Below is a small trained network, with its code and all its weights. Each question gives an input and a target symbol and asks what happens when units are switched off, that is, made to give their printed mean instead of their output.

import numpy as np


def w(rows, s, z=0):
    codes = np.array(rows[::2]) - 128.0
    scale = np.full(codes.shape[1], s)
    scale[-1] = z or s
    return codes * scale


def norm(h):
    return h / np.sqrt((h * h).mean(-1, keepdims=True) + 1e-5)


def f(y):
    return np.maximum(y, 0)


def softmax(a):
    e = np.exp(a - a.max(-1, keepdims=True))
    return e / e.sum(-1, keepdims=True)


def log_softmax(a):
    a = a - a.max(-1, keepdims=True)
    return a - np.log(np.exp(a).sum(-1, keepdims=True))


def net(x, mask):
    ids = ['ΓΔΞΠΣΦΨβεζηθμτω'.index(c) for c in x.split()]
    T = len(ids)
    res = E[ids] + P[:T]
    u = 0
    for l in range(2):
        q, k, v = (norm(res) @ M[l].T for M in (Q, K, V))
        z = softmax(np.where(np.tri(T) > 0, q @ k.T / 2**0.5, -1e9)) @ v
        res = res + np.where(mask[u], z, O[l][:, -1]) @ O[l][:, :-1]
        u += 1
        y = f(norm(res) @ A[l][:, :-1].T + A[l][:, -1])
        res = res + np.where(mask[u : u + 4], y, B[l][:, -1]) @ B[l][:, :-1]
        u += 4
    return log_softmax(norm(res)[-1] @ U[:, :-1].T + U[:, -1])


Q, K, V, O, A, B = {}, {}, {}, {}, {}, {}
E = w([
[139,121,68,129],'Γ',
[160,163,140,121],'Δ',
[130,152,170,116],'Ξ',
[175,177,97,155],'Π',
[116,83,81,108],'Σ',
[104,65,128,91],'Φ',
[37,112,133,69],'Ψ',
[130,110,68,126],'β',
[125,64,133,73],'ε',
[141,119,155,106],'ζ',
[61,149,68,94],'η',
[160,146,83,136],'θ',
[91,252,111,123],'μ',
[104,69,135,92],'τ',
[166,180,136,153],'ω',
],0.024)
P = w([
[135,148,117,118],'0',
[148,146,82,62],'1',
[121,131,121,141],'2',
[155,143,78,61],'3',
[106,146,141,164],'4',
[137,157,62,88],'5',
[89,153,150,188],'6',
[128,165,67,102],'7',
[100,105,143,188],'8',
[181,157,174,2],'9',
[108,102,126,170],'10',
],0.019)
Q[0] = w([
[66,136,51,189],'L0H1',
[120,183,64,2],'L0H1',
],0.019)
K[0] = w([
[15,216,112,121],'L0H1',
[94,88,155,250],'L0H1',
],0.02)
V[0] = w([
[13,135,178,43],'L0H1',
[84,134,3,164],'L0H1',
],0.026)
O[0] = w([
[10,36,244,134,172],'L0H1',
[35,158,44,9,253],'L0H1',
],0.014,0.018)
A[0] = w([
[64,127,62,95,239],'L0N1',
[150,118,216,49,5],'L0N2',
[90,253,182,167,250],'L0N3',
[157,159,74,87,138],'L0N4',
],0.021,0.0025)
B[0] = w([
[149,4,133,146,254],'L0N1',
[123,168,222,80,155],'L0N2',
[175,8,24,218,147],'L0N3',
[187,132,213,92,191],'L0N4',
],0.015,0.018)
Q[1] = w([
[185,1,181,62],'L1H1',
[73,145,90,143],'L1H1',
],0.018)
K[1] = w([
[3,85,94,143],'L1H1',
[129,169,115,125],'L1H1',
],0.025)
V[1] = w([
[241,117,212,99],'L1H1',
[36,158,13,251],'L1H1',
],0.02)
O[1] = w([
[160,179,163,111,1],'L1H1',
[48,95,6,190,48],'L1H1',
],0.022,0.0085)
A[1] = w([
[123,4,76,121,219],'L1N1',
[208,200,149,141,189],'L1N2',
[164,242,38,87,76],'L1N3',
[208,105,201,92,253],'L1N4',
],0.023,0.0016)
B[1] = w([
[213,130,157,169,254],'L1N1',
[205,95,74,167,160],'L1N2',
[6,154,149,165,179],'L1N3',
[151,166,140,185,198],'L1N4',
],0.025,0.02)
U = w([
[97,152,101,69,184],'Γ',
[173,130,113,161,165],'Δ',
[154,120,152,195,199],'Ξ',
[138,175,84,159,129],'Π',
[205,79,117,5,2],'Σ',
[114,120,180,110,49],'Φ',
[79,82,174,109,121],'Ψ',
[103,135,109,47,140],'β',
[142,140,162,123,56],'ε',
[153,134,130,167,25],'ζ',
[86,41,106,103,148],'η',
[146,190,65,108,206],'θ',
[126,57,61,197,148],'μ',
[100,139,194,121,130],'τ',
[143,166,97,191,97],'ω',
],0.016,0.0043)

Each question gives the input, a string of symbols that net reads in full, and the target symbol t.
The units are the heads (2 rows each of Q, K, V and O) and the neurons (one row each of A and B). Each row of codes is followed by its name. A weight is (code - 128) times the scale printed after its matrix; where a second scale follows, it is the last column's (O, A, B and U).
mask holds one flag per unit, layer by layer, with each layer's heads first. A switched-off unit (its flag False) gives its mean, the last column of its rows in O or B, instead of its output. The means were averaged over made-up inputs and are rounded, as every weight is.
A unit's drop is (log p(t) with every unit on - log p(t) with that unit switched off) / (log p(t) with every unit on - log p(t) with every unit switched off).
The circuit of an input: a set's keep is (log p(t) with only the set's units on - log p(t) with every unit switched off) / (log p(t) with every unit on - log p(t) with every unit switched off). Starting from all 10 units, units are removed one at a time, each time the one whose removal leaves the highest keep (on an exact tie, the one counted first), for as long as the keep stays at least 0.8.
units of the circuit, in order: the units of the circuit, biggest drop first
most important unit: the unit with the biggest drop
top k neurons: the k neurons with the biggest drops, biggest first
top k neurons in layer l: the k neurons of layer l with the biggest drops, biggest first
drop of u: that unit's drop, to one decimal
input τ μ θ τ θ Σ ω, target μ: top 2 neurons -> L0N4, L0N3
input ζ Σ Δ Σ Σ β, target Σ: most important unit -> L0H1
input Σ Δ β Ψ μ Φ ε, target μ: top 2 neurons -> L0N4, L0N3
input Σ Σ μ θ τ θ Σ Σ η, target η: top 3 neurons -> L1N4, L1N2, L0N3
input θ η Π θ Σ Δ, target Σ: top 2 neurons in layer 1 -> L1N3, L1N1
input μ Σ ζ Ψ τ Σ η, target η: units of the circuit, in order -> L0H1, L1H1, L0N4
input θ ω Γ, target Γ: units of the circuit, in order -> L0H1, L1N3
input ζ Σ Σ Σ Σ ζ η Γ Σ, target η: units of the circuit, in order -> L0H1, L1H1
input Σ Δ μ τ, target μ: top 3 neurons -> L0N4, L0N3, L1N1
input Γ Φ Σ Σ Σ, target Σ: units of the circuit, in order -> L0H1, L1N3
input τ β Ψ Ξ Σ Ξ, target Σ: top 2 neurons -> L0N1, L1N3
input Δ ω ω ω τ Γ θ ε μ η, target μ: units of the circuit, in order -> L1H1, L0N4
input Φ τ Σ ε τ, target τ: top 2 neurons -> L0N1, L1N1
input ω Ξ Σ μ Σ Ψ, target Σ: top 4 neurons -> L1N3, L0N1, L1N1, L0N3
input Σ Γ τ τ Γ β τ η ω Π Σ, target η: units of the circuit, in order -> L0H1
input Σ Σ μ Φ, target μ: units of the circuit, in order -> L1H1, L0N3
input ω β Ξ Φ, target Ξ: top 2 neurons -> L1N4, L1N2
input θ Π ζ β Σ Ψ, target Σ: top 2 neurons in layer 0 -> L0N1, L0N4
input ω ε Σ Σ ε ω Γ θ, target Γ: top 3 neurons -> L1N3, L1N1, L0N1
input Ξ Σ ζ Σ Σ τ η β Γ, target η: most important unit -> L0H1
input Γ θ Σ Σ β ζ, target Γ: drop of L0H1 -> 1.0
input Ξ Ξ Π η μ τ τ, target μ: drop of L0H1 -> 0.6
input η ω Σ ω ω Φ Δ η Ξ Γ, target Ξ: drop of L0N1 -> 0.1
input ω β ω Ψ ε Π Σ Γ Ξ τ, target Ξ: top 2 neurons in layer 1 -> L1N4, L1N3
input Φ Σ θ η ω θ θ, target η: top 2 neurons in layer 1 -> L1N4, L1N2
